Below are the code and all the weights of a small trained network. Each question names an input and a class and asks about switching units off, where a switched-off unit gives its printed mean instead of its output.

import numpy as np


def w(rows, s, z=0):
    codes = np.array(rows[::2]) - 128.0
    scale = np.full(codes.shape[1], s)
    scale[-1] = z or s
    return codes * scale


def norm(h):
    return h / np.sqrt((h * h).mean(-1, keepdims=True) + 1e-5)


def f(y):
    return np.maximum(y, 0)


def log_softmax(a):
    a = a - a.max(-1, keepdims=True)
    return a - np.log(np.exp(a).sum(-1, keepdims=True))


def net(x, mask):
    res = np.array(x, float).reshape(1, 5) / 4 @ E
    u = 0
    for l in range(3):
        y = f(norm(res) @ A[l][:, :-1].T + A[l][:, -1])
        res = res + np.where(mask[u : u + 10], y, B[l][:, -1]) @ B[l][:, :-1]
        u += 10
    return log_softmax(norm(res)[-1] @ U[:, :-1].T + U[:, -1])


A, B = {}, {}
E = w([
[92,179,123,203,143,146],'x0',
[142,95,253,155,70,114],'x1',
[18,3,149,69,97,90],'x2',
[139,38,75,181,42,193],'x3',
[148,164,110,36,95,176],'x4',
],0.0076)
A[0] = w([
[111,122,116,90,118,146,187],'L0N1',
[97,119,177,133,91,103,113],'L0N2',
[107,144,118,132,177,91,97],'L0N3',
[141,182,88,150,102,210,95],'L0N4',
[104,144,136,121,149,89,77],'L0N5',
[86,177,145,115,122,166,158],'L0N6',
[138,151,123,84,174,122,110],'L0N7',
[95,110,151,74,112,171,2],'L0N8',
[173,166,118,112,174,138,114],'L0N9',
[152,251,144,125,180,129,130],'L0N10',
],0.016,0.0048)
B[0] = w([
[162,191,105,136,193,206,174],'L0N1',
[93,118,120,160,86,44,183],'L0N2',
[93,164,99,134,107,69,169],'L0N3',
[138,174,99,162,63,125,188],'L0N4',
[128,142,86,97,85,77,153],'L0N5',
[119,91,147,234,101,108,162],'L0N6',
[102,172,75,124,136,124,172],'L0N7',
[105,167,187,100,79,169,159],'L0N8',
[122,132,184,143,148,169,187],'L0N9',
[214,126,156,194,254,105,246],'L0N10',
],0.0098,0.011)
A[1] = w([
[63,112,159,98,99,174,117],'L1N1',
[85,118,102,143,123,176,148],'L1N2',
[180,83,125,175,165,108,132],'L1N3',
[129,81,94,77,107,119,42],'L1N4',
[114,146,120,8,93,154,108],'L1N5',
[106,171,144,150,79,141,4],'L1N6',
[165,106,135,135,99,173,150],'L1N7',
[77,176,118,143,172,125,102],'L1N8',
[165,69,178,99,104,133,107],'L1N9',
[106,137,123,122,156,52,86],'L1N10',
],0.014,0.004)
B[1] = w([
[182,141,254,138,195,96,205],'L1N1',
[107,50,228,94,74,160,182],'L1N2',
[118,92,53,26,149,160,254],'L1N3',
[122,235,221,123,139,105,154],'L1N4',
[58,223,253,46,165,212,201],'L1N5',
[227,123,154,123,17,175,156],'L1N6',
[131,139,50,87,112,80,183],'L1N7',
[91,140,106,200,127,68,214],'L1N8',
[146,136,181,109,142,10,178],'L1N9',
[134,133,150,102,9,111,212],'L1N10',
],0.0069,0.0063)
A[2] = w([
[187,169,179,136,192,124,128],'L2N1',
[152,195,114,97,159,97,53],'L2N2',
[60,28,152,120,83,179,84],'L2N3',
[109,109,155,150,106,59,67],'L2N4',
[84,101,74,146,128,130,90],'L2N5',
[172,148,114,114,135,168,26],'L2N6',
[224,135,150,56,125,165,41],'L2N7',
[124,162,62,115,126,181,4],'L2N8',
[106,103,142,175,99,64,105],'L2N9',
[159,142,175,179,164,7,83],'L2N10',
],0.012,0.0039)
B[2] = w([
[243,40,151,185,247,160,224],'L2N1',
[120,127,42,137,181,197,173],'L2N2',
[180,170,96,198,252,183,177],'L2N3',
[88,79,154,68,64,57,189],'L2N4',
[143,147,160,140,143,193,143],'L2N5',
[2,96,94,124,99,142,144],'L2N6',
[78,106,92,105,195,88,157],'L2N7',
[46,48,192,159,63,58,142],'L2N8',
[45,40,175,87,125,87,198],'L2N9',
[166,209,74,160,111,49,254],'L2N10',
],0.0086,0.0097)
U = w([
[131,85,86,57,135,123,2],'0',
[45,33,132,160,143,147,63],'1',
[93,94,170,125,83,4,169],'2',
[106,153,247,68,173,177,103],'3',
[174,144,87,182,217,152,195],'4',
[42,189,95,66,86,166,86],'5',
[166,112,90,172,7,168,124],'6',
],0.021,0.0073)

Each question gives the input, the list of numbers given to net, and the class t.
The units are the neurons (one row each of A and B). Each row of codes is followed by its name. A weight is (code - 128) times the scale printed after its matrix; where a second scale follows, it is the last column's (A, B and U).
mask holds one flag per neuron, layer by layer. A switched-off neuron (its flag False) gives its mean, the last column of its row in B, instead of its output. The means were averaged over made-up inputs and are rounded, as every weight is.
A unit's drop is (log p(t) with every unit on - log p(t) with that unit switched off) / (log p(t) with every unit on - log p(t) with every unit switched off).
The circuit of an input: a set's keep is (log p(t) with only the set's units on - log p(t) with every unit switched off) / (log p(t) with every unit on - log p(t) with every unit switched off). Starting from the 12 units with the biggest drops (on a tie, the unit counted first), units are removed one at a time, each time the one whose removal leaves the highest keep (on an exact tie, the one counted first), for as long as the keep stays at least 0.8.
circuit, biggest first: the units of the circuit, biggest drop first
top k neurons: the k neurons with the biggest drops, biggest first
k most important neurons of layer l: the k neurons of layer l with the biggest drops, biggest first
drop of u: that unit's drop, to one decimal
input [-7,-8,6,-5,8], class 3: circuit, biggest first -> (L1N5)
input [2,-7,3,-1,1], class 5: circuit, biggest first -> (L0N10 L2N1)
input [1,-5,4,0,0], class 3: circuit, biggest first -> (L0N10 L0N2 L0N4 L1N5)
input [7,7,-3,3,1], class 6: circuit, biggest first -> (L1N6 L0N10)
input [1,-5,8,3,-2], class 3: 2 most important neurons of layer 0 -> (L0N10 L0N6)
input [-6,6,-6,6,-4], class 2: top 2 neurons -> (L0N10 L1N9)
input [3,-2,4,1,5], class 3: top 2 neurons -> (L0N8 L0N10)
input [-6,-6,6,-6,4], class 5: top 2 neurons -> (L0N7 L0N10)
input [-4,4,-3,4,6], class 5: top 2 neurons -> (L0N10 L0N4)
input [-8,7,-8,7,-2], class 6: 2 most important neurons of layer 1 -> (L1N1 L1N8)
input [6,-8,6,0,5], class 5: top 3 neurons -> (L0N10 L2N1 L0N1)
input [-7,-6,5,-5,0], class 5: top 2 neurons -> (L0N10 L0N7)
input [-3,-4,8,-7,-3], class 5: 2 most important neurons of layer 0 -> (L0N10 L0N6)
input [6,8,-6,5,6], class 6: most important neuron of layer 0 -> (L0N4)
input [1,2,0,-4,-2], class 2: drop of L1N10 -> 0.6
input [0,-2,3,0,5], class 3: drop of L0N10 -> 0.9
input [4,4,2,-2,4], class 2: drop of L2N10 -> 0.0
input [1,-7,6,-6,-1], class 5: 2 most important neurons of layer 2 -> (L2N1 L2N2)
